[128 = 0]

[165  89 128 153 133 140 117 119 123 101 139 126 127  90 146 124 135  67
 161 133 157 126 175 236 153 117 145 146] => [46]
[172 142 118 147 126 127  86 133 124  96 168 127 127 100 115 124 137  81
 133 152 151 129 139 184 128 138 171 132] => [53]
[117  64 132 128 142 143 173 113 130 105 113 128 125  85 148 135 140 132
 176  76 150 137 163 215 155 115 188 138] => [41]
[164 132 122 142 122 135 117 133 134 115 128 131 135  96 146 137 136  92
 157 105 209 117 153 238 143 113 187 133] => [46]
[166  85 130 145 119 132 129 122 130 106 149 131 127 102 140 129 129  73
 146 115 168 127 171 218 154 116 141 146] => [49]
[147 144 130 162 139 137 141 138 119 129  98 135 123 111 144 114 150  86
 157 132  92 112 125 149 160 150 164 126] => [53]
[175  93 132 155 125 136 147 124 123 105 147 129 127  93 140 129 142  64
 129 105 120 120 153 163 160 129 104 140] => [49]
[158 128 122 162 141 134 131 132 124 108 144 132 129  95 130 119 135  73
 152 125 128 127 141 188 151 145 188 128] => [53]
[158  98 127 150 123 136 130 121 120 104 146 128 130  95 126 123 134  75
 146 120 140 119 154 214 156 116 140 152] => [53]
[163  62 133 123 124 142 141 111 128 108 133 123 124  90 123 141 127  93
 167 132 159 103 169 169 148 100 115 159] => [41]
[159 111 131 176 129 142 127 141 129 101 147 132 129  89 146 112 141  32
 163 109 188 123 173 252 170 111 197 141] => [53]
[158 111 125 135 137 138 147 126 130 112 121 138 126  93 142 142 133 105
 173 111 153 114 139 171 135 122 161 128] => [54]
[165 129 121 142 123 126  98 130 120 103 131 133 134  98 130 126 141  99
 180 141 162 129 156 233 137 116 187 130] => [53]
[166  82 134 145 129 144 163 123 136 110 133 133 118  98 141 142 137 109
 154 111 110 130 134 151 139 121 125 142] => [54]
[157 102 135 143 129 133 154 125 126 108 130 131 137  79 131 119 131  88
 162 123 135 115 156 199 168 118 153 139] => [55]
[146  96 128 152 127 128 142 123 110 102  86 139 137  82 141 111 120  90
 181 128 162 101 174 240 159 100 109 146] => [41]
[181 103 129 138 125 145 131 129 128 115 136 129 116 104 128 143 147 108
 162 145  85 119 140 135 141 129 136 147] => [46]

[122 136 132 138 112 122 141 127 127 120 121 125 129 128 118 123 124 116
 128 131 116 137 128 134 137 122 126 130] => z338
[120 114 133 135 134 128 148 111 117 121 115 131 129 124 146 137 124 162
 144 114 122 136 126 107 152 108 140 123] => z866
[125 122 129 137 133 126 135 125 135 116 120 122 130 132 122 137 120 103
 127 125 134 144 133 120 135 123 139 127] => z866
[135 119 135 134 131 130 135 116 118 124 112 122 130 131 131 141 123 121
 137 103 116 139 133 121 112 113 127 116] => Z74
[121 127 127 128 129 124 137 119 123 123 119 127 129 127 127 128 120 119
 134 122 117 144 129 109 141 126 137 130] => z338
[116 125 127 138 128 124 150 126 121 112 113 119 130 103 121 135 117 115
 130 128 112 136 132 131 140 121 127 127] => z338
[123 124 126 134 125 130 145 123 121 127 122 106 136 122 132 130 126 153
 129 130 103 128 120 122 144 134 129 119] => Z850
[121 130 126 123 126 146 124 121 127 138 122 123 129 122 130 124 136 160
 117 126 120 118 122 134 129 136 128 122] => z320
[111 128 135 136 122 131 144 120 120 128 114 127 126 135 124 126 124 108
 131 113 121 135 137 131 123 124 128 126] => z884
[119 127 125 136 126 123 151 128 131 122 123 123 133 135 129 122 131 134
 129 139 122 138 121 124 135 128 124 126] => z866
[126 126 137 132 124 144 130 136 120 142 127 125 137 121 138 129 141 169
 134 136 112 130 114 137 127 130 132 129] => z320
[137 126 144 119 114 139 120 130 122 153 136 129 124 117 142 117 143 156
 130 123 130 126 123 141 102 143 135 122] => z621
[132 147 124 115 124 137 123 119 118 144 138 125 131 116 127 116 130 148
 117 139 122 109 120 138 119 149 137 131] => z320
[118 124 139 139 122 134 137 127 120 124 114 116 133 124 132 139 115 128
 140 122 118 133 127 127 134 115 130 129] => z622
[130 133 133 115 126 131 126 129 109 144 137 126 123 115 138 124 134 168
 131 129 122 122 121 115 132 138 134 129] => z320
[127 128 136 132 122 144 136 116 126 130 116 124 127 123 127 131 126 122
 132 124 113 137 121 130 133 130 127 116] => z622
[116 122 146 135 135 128 142 122 126 126 126 123  93 136 124 141 121 100
 126 119 127 130 144 138 102 120 127 123] => z884

[118 104 121 126 114 120 142 127 134 137 131 141 116 139 135 129 124 137
 138 125 123 136 119 117 135 137 130 126] => (37)
[114 133 124 124 124 135 131 127 119 138 140 125 176 135 125 127 130 129
 125 119 128 124 123 150 114 131 131 129] => (43)
[121 122 110 118  84 126 124 129  98 130 140 135 150 139 127 128 136 139
 125 105 141 125 116 159 123 112 150 167] => (50)
[161 122 105 119 100 127 130 136 103 116 144 154 147 116 134 109 127 115
 125  67 101 129 127 150 113 114 118 162] => (35)
[144 135 125 129 108 132 126 133 118 108 145 142 137 116 130 118 127 124
 127 104 128 116 131 122 122 132 143 139] => (38)
[140 134 117 128 140 138 117 128 119 122 132 124 131 122 126 127 133 138
 124 130 119 124 143 122 136 133 141 133] => (38)
[135 133 123 143 110 121 133 120 110 130 117 126 133 109 145 122 125 136
 120 133 121 116 130 142 110 141 129 130] => (38)
[136 124  78 139 149 120 147 134 158 120 113 131 125 125 144 123 124 116
 136 131  99 135 138 111 134 139  87 122] => (46)
[123 142 131 135 132 129 131 131 124 127 116 114 129 125 123 113 132 117
 130 131 116 122 133 124 126 125 122 117] => (38)
[136 114 132 127 133 120 120 124 145 125 127 127 108 137 132 137 122 150
 137 130 135 134 129 108 141 120 120 116] => (37)
[109 129 131 126 152 124 116 141 132 118 139 120  99 125 120 138 130 118
 136 148 133 137 112 107 162 117 128 123] => (42)
[163 128 139 126 116 113 130 118 133 125 122 129 148 125 135 127 116 134
 121 118 136 121 151 144  90 124 120 134] => (35)
[127 131 110 125 125 132 130 139 130 119 127 135 138 121 130 113 134 110
 126 122 122 144 128 143 145 113 110 138] => (38)
[103 136 129 126 142 138 121 128 142 132 119 134 124 125 132 113 133 109
 132 138 108 126 121 137 142 140 106 117] => (38)
[125 147 136 129 130 135 117 114 133 136 124 132 121 125 125 127 138 152
 130 134 121 109 123 123 114 164 138 122] => (38)
[129 109  97 118 104 129 129 135 106 112 138 142 153 131 124 128 130 133
 131  80 132 143 109 138 148 116 138 148] => (50)
[136 113 123 134 124 123 139 122 140 138 110 134 139 122 144 119 127 124
 138 118 104 140 142 130 108 133 104 113] => (35)
[118 142 114 126 132 136 115 127 120 124 125 120 138 130 122 116 130 129
 124 122 124 132 118 131 138 106 138 137] => (38)
[115 136 140 138 149 147 110 121 121 122 114 126 112 123 121 119 117 125
 121 148 123 103 123 112 135 131 135 128] => (46)
[114 123 118 120 112 127 124 130 117 144 129 127 116 127 126 142 130 147
 123 136 149 135 119 141 126 122 150 119] => (42)
[123 148 129 135 134 130 124 122 120 121 115 138 158 126 137  93 142 128
 117 121  86 121 145 131 109 146 102 118] => (38)
[152  81 138 131 116 127 131 122 127 124 126 130 144 127 131 146 110 123
 139 121 146 122 145 150 102 115 128 109] => (35)
[125 143 118 124 106 132 123 121 115 131 124 128 152 128 119 121 138 119
 109 127 127 129 117 161 118 118 116 140] => (38)
[150 133 143 134 129 129 128 123 147 133 125 116 134 116 136 126 125 137
 132 143 121 113 145 133  94 137 117 116] => (35)
[134 130 134 131 137 132 129 121 141 133 124 121 128 124 126 111 130 115
 125 142 118 137 138 120 115 119 119  91] => (35)
[ 76 138 162 145 208 127 142 116 198 193  59  48  65 143 125 126 141 115
 150 208  87 161 159 121 108 154  56  48] => (37)
[142 135 140 123 134 124 110 134 144 122  62 122 139 127 137 111 126 113
 128 133 112 127 140 128 112 127 102 117] => (37)
[120 132 132 131 132 134 124 129 116 129 141 124 130 122 119 116 148 127
 119 130 117 119 128 122 128 157 123 127] => (38)
[115 114 122 122 123 124 137 130 129 135 125 139 128 136  99 137 117 145
 127 150 140 140 130 150 101 120 124 130] => (37)
[130 144 136 122 141 143 126 119 126 136 127 133 122 132 130 113 131 130
 117 137 125 126 129 125 113 138 120 116] => (38)
[134 124 122 133 135 124 122 136 148 135 119 130 135 121 132 108 130 115
 137 121 100 140 141 128 122 132 107 129] => (37)
[131 104 121 110 117 113 128 130 133 128 142 133 107 144 130 135 120 131
 141 108 132 143 114 128 149 115 132 136] => (37)
[115 150 116 120 135 133 123 120 111 139 130 105 108 138 113 151 132 158
 116 169 153 109 118  92 114 140 176 123] => (50)
[148 126 122 127 107 120 129 127 128 121 144 146 138 118 129 126 119 124
 132 111 141 124 142 135 114 121 139 136] => (35)
[140 123 133 139 135 120 122 134 150 122 126 130 133 128 136 151 122 103
 133 127 137 130 150 137 128 114 137 127] => (46)
[114 125 123 136 132 136 116 125 107 116 133 130  79 127 109 118 131 140
 132 130 122 127 116 118 127 139 116 143] => (50)
[136 103 127 126 119 118 140 132 143 126 118 139 138 133 132 117 128 129
 140 106 116 134 133 111 132 136 108 134] => (46)
[113 113 105 128 100 127 129 151 111 132 149 127 107 147 119 149 135 140
 134 105 156 127 115 128 153 116 151 156] => (37)
[148 123 106 125 120 128 134 139 125 123 136 139 136 125 134 117 128 117
 124 103 120 127 123 135 119 120 124 141] => (35)

[186 129 150 101 105 158  78 124 131 119 114 176 121 123 114 144 134  94
  90 136 173 156 123 116 140 137 139 139] => S
[133 165 141 130 109 157 159 134 140 105 133 144 118 146 175 140 131 133
 104 118 145 143 141 113 136 141 132 143] => S
[155 139 150 110 104 156 107 124 132 104 131 128  96 120 119 144 123 123
  98 132 149 175 124 116 123 137 128 141] => A
[166 156 124 108  99 155 169 133 122 116 115 140  60 153 174 129 123 121
 112 111 172 155 144 105 145 149 123 105] => A
[227 137 153  93 101 213 160 115 130  89 127 179  80 159 148 142 142 124
  69 132 209 163 125 119 139 129 129 122] => S
[182 130 169 110 106 178 153 126 127  85 123 128  59 134 105 140 120 133
  91 139 151 189 139 116 131 118 109 134] => A
